[ 0.008 -0.186  0.141 -0.120  0.086] --> 0.008, 0.086

[-0.3  1.0 -0.7 -1.6 -0.1 -1.1] --> -0.3, -1.1

[  1.9  -1.7   1.2   4.4 -11.7  -0.9  11.1] --> 1.9, 11.1

[ 10.76  -4.99   8.93  -4.64 -12.78] --> 10.76, -12.78

[ 0.13  0.05 -0.19  0.17 -0.11 -0.09  0.05] --> 0.13, 0.05

[  0.17  13.76 -15.32  -6.69] --> 0.17, -6.69

[[-0.146  0.136 -0.049 -0.082 -0.100 -0.016 -0.069]
 [-0.156 -0.007 -0.151 -0.117  0.009 -0.150 -0.072]
 [-0.077 -0.031 -0.086 -0.099 -0.146 -0.058  0.008]] --> -0.146, 0.008

[ 1.0 -1.6 -0.1 -0.8 -0.1] --> 1.0, -0.1

[ 0.69 -0.26  1.24 -1.45 -0.94  0.04] --> 0.69, 0.04

[-0.142 -0.014 -0.111  0.138  0.107] --> -0.142, 0.107
---
[-0.06  5.00  1.56  0.76 -1.77  0.96 -0.85] yields 0.76, 5.00

[-4.64 -6.15 -3.34 -2.11 -4.11 -1.24  2.82] yields -2.11, 2.82

[[-4.25 -0.59  2.92  0.47  3.27  0.17 -2.35]
 [ 4.55 -1.88  0.82  0.99  3.13  1.77 -2.83]
 [ 3.28  3.08 -5.46 -3.21 -0.81 -2.64 -0.13]] yields 0.99, 4.55

[-1.49 -5.74  4.26  4.91 -4.13  5.30  1.09] yields 4.91, 5.30

[-3.42 -0.06 -0.28 -0.91 -4.19 -6.63 -0.68] yields -0.91, -0.06

[-0.69 -5.96 -1.94 -2.10  0.23] yields -1.94, 0.23

[ 1.53 -5.48 -0.12  0.58  1.70  2.39 -0.14] yields 0.58, 2.39

[-5.82 -3.54 -0.79  2.64 -3.20] yields -0.79, 2.64
---
-606,133,-494,148,563
-122,32,-89,50,207
-297,-257,-39,37,-674
>> 32

38,625,473,-555,-33,426
411,-370,308,-194,350,532
-158,-250,681,-512,-123,-388
>> -370

29,75,77,78,51,33,73
50,69,50,35,36,19,72
40,56,51,51,32,23,59
>> 69

5739,4276,3936,3349,4685,4948
7385,2851,2250,3585,6597,3528
8499,2457,1993,2443,4966,6846
>> 2851

-12,37,-26,-4,36,-13
2,42,-29,10,34,-12
32,36,-29,22,-19,0
>> 42

-22,-20,26,11,-14,-21,-12
1,1,-46,-10,-24,-3,-35
13,17,-46,-19,-11,8,-12
>> 1

6942,8081,6569,4411,7207,6739
5290,5155,1989,5319,3143,5022
4520,5129,9033,6343,5747,4605
>> 5155
---
[[-0.36 -0.02  0.20 -0.34 -3.70  3.42 -0.40]
 [-0.36  0.82  0.04 -4.69  1.67  0.18 -3.18]
 [-1.96 -0.02  0.04 -0.34  0.33  1.26  5.14]] | -0.36

[[-1.24  2.84  2.11 -0.08]
 [-4.53  0.00 -5.08  2.82]
 [-2.69  1.90  1.39  0.43]] | -1.24

[[ 4.14  0.12  4.40  1.05 -2.31  2.86]
 [ 4.19 -1.33  2.95  1.75  0.26  4.48]
 [ 2.12  4.17  6.42  0.57  3.77  1.58]] | 4.14

[[ 1.81  2.43 -0.08  2.45]
 [-0.23 -3.52 -0.95  5.39]
 [ 4.11  2.93 -0.10  4.19]] | 1.81

[[ 4.57  1.35 -2.42 -5.42  2.36  1.87]
 [ 3.09  2.99 -3.49  3.24 -1.22  3.99]
 [-3.22  4.35 -2.71  2.65 -4.60  2.03]] | 4.57

[[-0.19  2.16  1.17  1.96  2.15  3.24]
 [-3.43  0.18  5.66  0.21 -3.70 -0.52]
 [ 0.71  3.11 -0.51  0.16  0.20  5.00]] | -0.19
---
array([[ 1.34,  1.81,  0.31, -0.66,  3.01,  1.04,  1.74,  1.14,  2.26],
       [-3.08,  2.79, -2.82,  5.06,  4.62, -3.45, -3.11, -2.91,  1.57],
       [-2.61, -1.06,  0.33, -0.42,  3.00, -3.17, -3.06, -2.79,  4.94],
       [ 2.93,  0.24,  1.23, -4.05, -2.15,  3.11,  4.19,  2.92, -0.67],
       [-2.55, -4.14,  1.30, -6.55, -4.57, -2.59, -1.11, -2.31,  2.91],
       [ 1.05,  5.79, -3.36,  2.70,  1.50,  1.22,  3.43,  1.55, -2.73],
       [-2.78, -4.48,  0.06,  3.44, -4.34, -2.29, -5.34, -2.69, -4.17]]) Answer: 1.81

array([[ 2.00, -1.27,  4.05,  0.42, -3.50, -2.25, -1.29, -1.98, -0.21,
        -0.64, -2.29,  1.26],
       [ 2.92, -1.27,  4.63,  0.14, -2.34, -2.35, -2.00, -1.81, -1.59,
        -0.08, -1.95,  1.26],
       [ 1.52, -1.27,  3.60,  0.95, -3.59, -3.29, -2.25, -2.30, -0.60,
        -0.64, -2.34,  0.29],
       [-0.55, -2.39,  3.11,  0.50, -1.63, -2.30, -5.78,  0.24, -1.44,
        -0.64, -1.74,  2.10],
       [ 2.12, -1.24,  4.01,  0.42, -2.88, -2.28, -0.65, -1.81, -0.17,
        -0.57, -2.11,  0.79],
       [ 3.01, -1.21,  4.09,  0.28, -2.88, -2.35, -1.13, -2.22, -0.22,
        -0.64, -2.29,  0.59],
       [-0.15, -1.19,  2.67,  1.32, -3.16, -3.23, -1.95, -1.81, -0.38,
        -0.64, -2.11,  0.26],
       [ 0.81, -1.27,  4.96,  0.42, -2.69, -2.50, -0.78, -0.21, -0.60,
        -0.64,  0.17,  1.32],
       [ 1.62, -2.09,  4.01,  0.42, -2.22, -2.51, -4.95, -1.50, -2.14,
        -0.50, -2.11,  1.26]]) Answer: -1.27

array([[-1.86, -0.71, -2.84, -1.82, -3.59, -0.87, -1.38, -1.43, -1.00,
        -1.61,  2.48,  0.86, -2.66,  0.06,  4.05, -2.06],
       [-1.20, -0.79, -2.25, -0.77, -2.80, -0.98, -1.10, -0.97, -1.37,
        -1.01,  3.37,  0.17, -3.26, -0.79,  3.66, -1.04],
       [ 1.45,  1.38,  3.45,  2.68,  3.83,  1.47,  1.46,  1.25,  1.02,
         1.65, -3.84, -0.79,  4.07,  1.51, -4.85,  1.47],
       [ 1.91,  1.38,  1.87,  0.70,  0.96,  1.07,  1.17,  2.04,  1.52,
         1.05, -2.37, -0.56,  1.45,  1.53, -1.53,  1.96],
       [-1.35, -1.38, -3.05, -2.60, -3.37, -1.18, -0.80, -1.63, -1.80,
        -0.53,  4.83,  1.74, -3.20, -0.42,  4.69, -0.92]]) Answer: -0.71

array([[ 0.95, -4.01, -3.46, -6.15,  2.74,  1.31, -5.17,  1.01,  1.69,
         0.01],
       [ 1.60, -5.41, -4.26, -5.39,  2.95,  1.51, -6.56,  0.39,  1.28,
         0.86],
       [ 1.49, -4.56, -3.74, -6.08,  2.92,  1.21, -5.82,  0.82,  1.52,
         0.13],
       [ 1.69, -5.50, -4.51, -5.44,  2.76,  1.10, -6.58,  0.12,  1.29,
         1.24],
       [ 1.63, -4.94, -4.31, -5.89,  2.81,  1.33, -6.41,  0.41,  1.34,
         0.71],
       [ 1.21, -4.15, -3.45, -6.21,  2.49,  1.33, -5.37,  0.93,  1.60,
        -0.03],
       [ 1.14, -4.18, -3.58, -6.24,  2.64,  1.54, -5.33,  1.05,  1.76,
         0.09],
       [ 1.77, -5.07, -4.09, -6.06,  2.73,  1.17, -6.13,  0.57,  1.33,
         0.64],
       [ 1.42, -4.73, -3.78, -5.93,  2.94,  1.43, -5.93,  0.75,  1.39,
         0.62],
       [ 1.39, -4.64, -3.78, -6.16,  2.94,  1.31, -6.01,  0.91,  1.32,
         0.45]]) Answer: -4.01

array([[ 5.52,  5.62,  0.00,  5.52,  5.64,  5.60,  5.44,  5.34, -5.42,
        -5.48, -5.17,  5.58,  5.38,  0.00],
       [ 3.13,  3.18,  0.00,  3.14,  3.20,  3.18,  3.08,  3.03, -3.04,
        -3.08, -2.90,  3.16,  3.05,  0.00],
       [-0.56, -0.57,  0.00, -0.57, -0.57, -0.57, -0.54, -0.54,  0.49,
         0.50,  0.46, -0.56, -0.54,  0.00],
       [ 4.72,  4.81,  0.00,  4.72,  4.83,  4.80,  4.66,  4.58, -4.67,
        -4.72, -4.46,  4.78,  4.61,  0.00],
       [-0.56, -0.57,  0.00, -0.59, -0.58, -0.58, -0.52, -0.53,  0.33,
         0.35,  0.28, -0.56, -0.52,  0.00],
       [-5.51, -5.60,  0.00, -5.48, -5.62, -5.58, -5.46, -5.34,  5.64,
         5.69,  5.42, -5.57, -5.39,  0.00],
       [-5.63, -5.73,  0.00, -5.64, -5.76, -5.72, -5.54, -5.45,  5.46,
         5.53,  5.19, -5.69, -5.49,  0.00],
       [ 1.15,  1.18,  0.00,  1.17,  1.19,  1.18,  1.12,  1.11, -1.01,
        -1.03, -0.94,  1.16,  1.12,  0.00],
       [ 2.45,  2.49,  0.00,  2.44,  2.50,  2.48,  2.43,  2.38, -2.50,
        -2.53, -2.41,  2.48,  2.40,  0.00]]) Answer: 5.62
